Below are the code and all the weights of a small trained network. Each question names an input and a class and asks about switching units off, where a switched-off unit gives its printed mean instead of its output.

import numpy as np


def w(rows, s, z=0):
    codes = np.array(rows[::2]) - 128.0
    scale = np.full(codes.shape[1], s)
    scale[-1] = z or s
    return codes * scale


def f(y):
    return y / 2 * (1 + np.tanh(0.7978845608 * (y + 0.044715 * y**3)))


def log_softmax(a):
    a = a - a.max(-1, keepdims=True)
    return a - np.log(np.exp(a).sum(-1, keepdims=True))


def net(x, mask):
    res = np.array(x, float).reshape(1, 8) / 4 @ E
    y = f(res @ A[0][:, :-1].T + A[0][:, -1])
    res = res + np.where(mask, y, B[0][:, -1]) @ B[0][:, :-1]
    return log_softmax(res[-1] @ U[:, :-1].T + U[:, -1])


A, B = {}, {}
E = w([
[134,43,170,67,139,192,193,90,99,155],'x0',
[100,85,106,145,150,153,68,94,115,88],'x1',
[158,140,123,193,103,117,192,166,79,194],'x2',
[97,201,171,68,154,93,129,184,107,95],'x3',
[169,111,88,88,65,170,131,132,131,134],'x4',
[53,121,197,190,166,168,131,124,252,176],'x5',
[73,153,186,114,222,191,52,86,123,119],'x6',
[130,81,78,113,81,163,119,168,222,73],'x7',
],0.011)
A[0] = w([
[115,84,140,66,167,163,68,80,174,83,242],'neuron 1',
[126,102,155,132,151,154,143,111,129,164,207],'neuron 2',
[157,119,111,84,63,133,146,125,97,148,117],'neuron 3',
[167,117,102,75,48,139,158,130,91,149,122],'neuron 4',
[124,85,160,140,133,146,156,101,129,167,84],'neuron 5',
[118,182,152,122,148,121,129,148,106,136,254],'neuron 6',
[125,73,148,143,146,151,157,104,130,165,174],'neuron 7',
[138,121,132,111,109,118,136,123,125,131,162],'neuron 8',
[117,143,127,119,142,105,120,114,7,113,120],'neuron 9',
[111,107,163,139,133,178,144,131,125,185,170],'neuron 10',
[94,114,141,89,129,138,89,100,153,116,84],'neuron 11',
[111,118,96,170,107,121,121,130,137,125,61],'neuron 12',
[127,130,142,117,132,118,120,138,74,134,104],'neuron 13',
[144,91,72,160,68,124,133,129,132,117,219],'neuron 14',
],0.019,0.0022)
B[0] = w([
[39,94,118,132,171,123,123,140,89,37,255],'neuron 1',
[92,109,126,82,84,150,122,153,106,184,181],'neuron 2',
[137,150,63,101,150,148,211,146,124,100,187],'neuron 3',
[113,144,65,119,137,93,249,139,106,84,205],'neuron 4',
[121,96,140,122,113,142,159,119,126,192,181],'neuron 5',
[139,197,155,125,123,139,115,127,150,127,193],'neuron 6',
[116,74,142,105,97,130,143,122,132,200,188],'neuron 7',
[125,170,96,171,144,183,167,96,133,119,142],'neuron 8',
[192,168,135,105,139,129,52,105,26,157,216],'neuron 9',
[83,114,151,152,121,100,135,88,106,203,190],'neuron 10',
[90,124,142,146,154,138,119,138,116,79,191],'neuron 11',
[167,98,180,116,108,143,53,125,170,115,161],'neuron 12',
[173,137,146,123,162,127,114,121,94,157,166],'neuron 13',
[193,76,85,159,115,131,107,125,180,110,201],'neuron 14',
],0.018,0.024)
U = w([
[102,255,210,153,167,93,124,190,199,140,100],'0',
[196,116,47,122,152,105,190,147,130,89,231],'1',
[207,64,92,192,128,112,67,141,184,75,2],'2',
[49,96,163,131,225,151,76,147,108,53,19],'3',
[177,205,152,91,211,106,71,104,50,132,194],'4',
[84,83,162,116,133,151,150,109,122,197,248],'5',
],0.0089,0.00097)

Each question gives the input, the list of numbers given to net, and the class t.
The units are the neurons (one row each of A and B). Each row of codes is followed by its name. A weight is (code - 128) times the scale printed after its matrix; where a second scale follows, it is the last column's (A, B and U).
mask holds one flag per neuron, in row order. A switched-off neuron (its flag False) gives its mean, the last column of its row in B, instead of its output. The means were averaged over made-up inputs and are rounded, as every weight is.
A unit's drop is (log p(t) with every unit on - log p(t) with that unit switched off) / (log p(t) with every unit on - log p(t) with every unit switched off).
The circuit of an input: a set's keep is (log p(t) with only the set's units on - log p(t) with every unit switched off) / (log p(t) with every unit on - log p(t) with every unit switched off). Starting from the 12 units with the biggest drops (on a tie, the unit counted first), units are removed one at a time, each time the one whose removal leaves the highest keep (on an exact tie, the one counted first), for as long as the keep stays at least 0.8.
circuit, biggest first: the units of the circuit, biggest drop first
k most important neurons: the k neurons with the biggest drops, biggest first
drop when u is switched off: that unit's drop, to one decimal
input [1,4,-8,-6,4,2,-7,1], class 2: circuit, biggest first -> (neuron 14)
input [4,-3,1,6,3,7,6,2], class 5: 2 most important neurons -> (neuron 10; neuron 2)
input [4,5,0,8,1,-6,1,4], class 4: 2 most important neurons -> (neuron 9; neuron 14)
input [-5,-3,1,0,7,6,2,-4], class 0: circuit, biggest first -> (neuron 9; neuron 1; neuron 7)
input [-5,5,-3,-7,-3,-8,-2,0], class 2: 2 most important neurons -> (neuron 14; neuron 12)
input [0,-8,-1,0,7,0,5,7], class 1: 4 most important neurons -> (neuron 4; neuron 3; neuron 12; neuron 10)
input [-1,6,-5,-7,-5,8,-6,-2], class 5: 2 most important neurons -> (neuron 7; neuron 5)
input [-5,2,-7,8,-4,0,-6,0], class 0: 2 most important neurons -> (neuron 1; neuron 9)
input [5,-8,-5,-4,-1,-6,4,0], class 1: 2 most important neurons -> (neuron 4; neuron 3)
input [-4,7,3,4,7,6,-6,-8], class 0: 3 most important neurons -> (neuron 9; neuron 1; neuron 14)
input [-3,-6,-2,-8,1,2,8,-2], class 5: 3 most important neurons -> (neuron 10; neuron 2; neuron 7)
input [-8,7,-8,-2,3,-4,-4,-2], class 2: drop when neuron 14 is switched off -> 0.7
input [0,3,7,8,1,1,2,6], class 0: drop when neuron 9 is switched off -> 0.4
input [-1,8,0,-8,-2,-7,4,-1], class 4: circuit, biggest first -> (neuron 9)
input [-5,-1,0,0,1,0,4,0], class 0: drop when neuron 1 is switched off -> 0.7
input [2,3,-2,7,7,-5,1,1], class 1: drop when neuron 3 is switched off -> 1.0
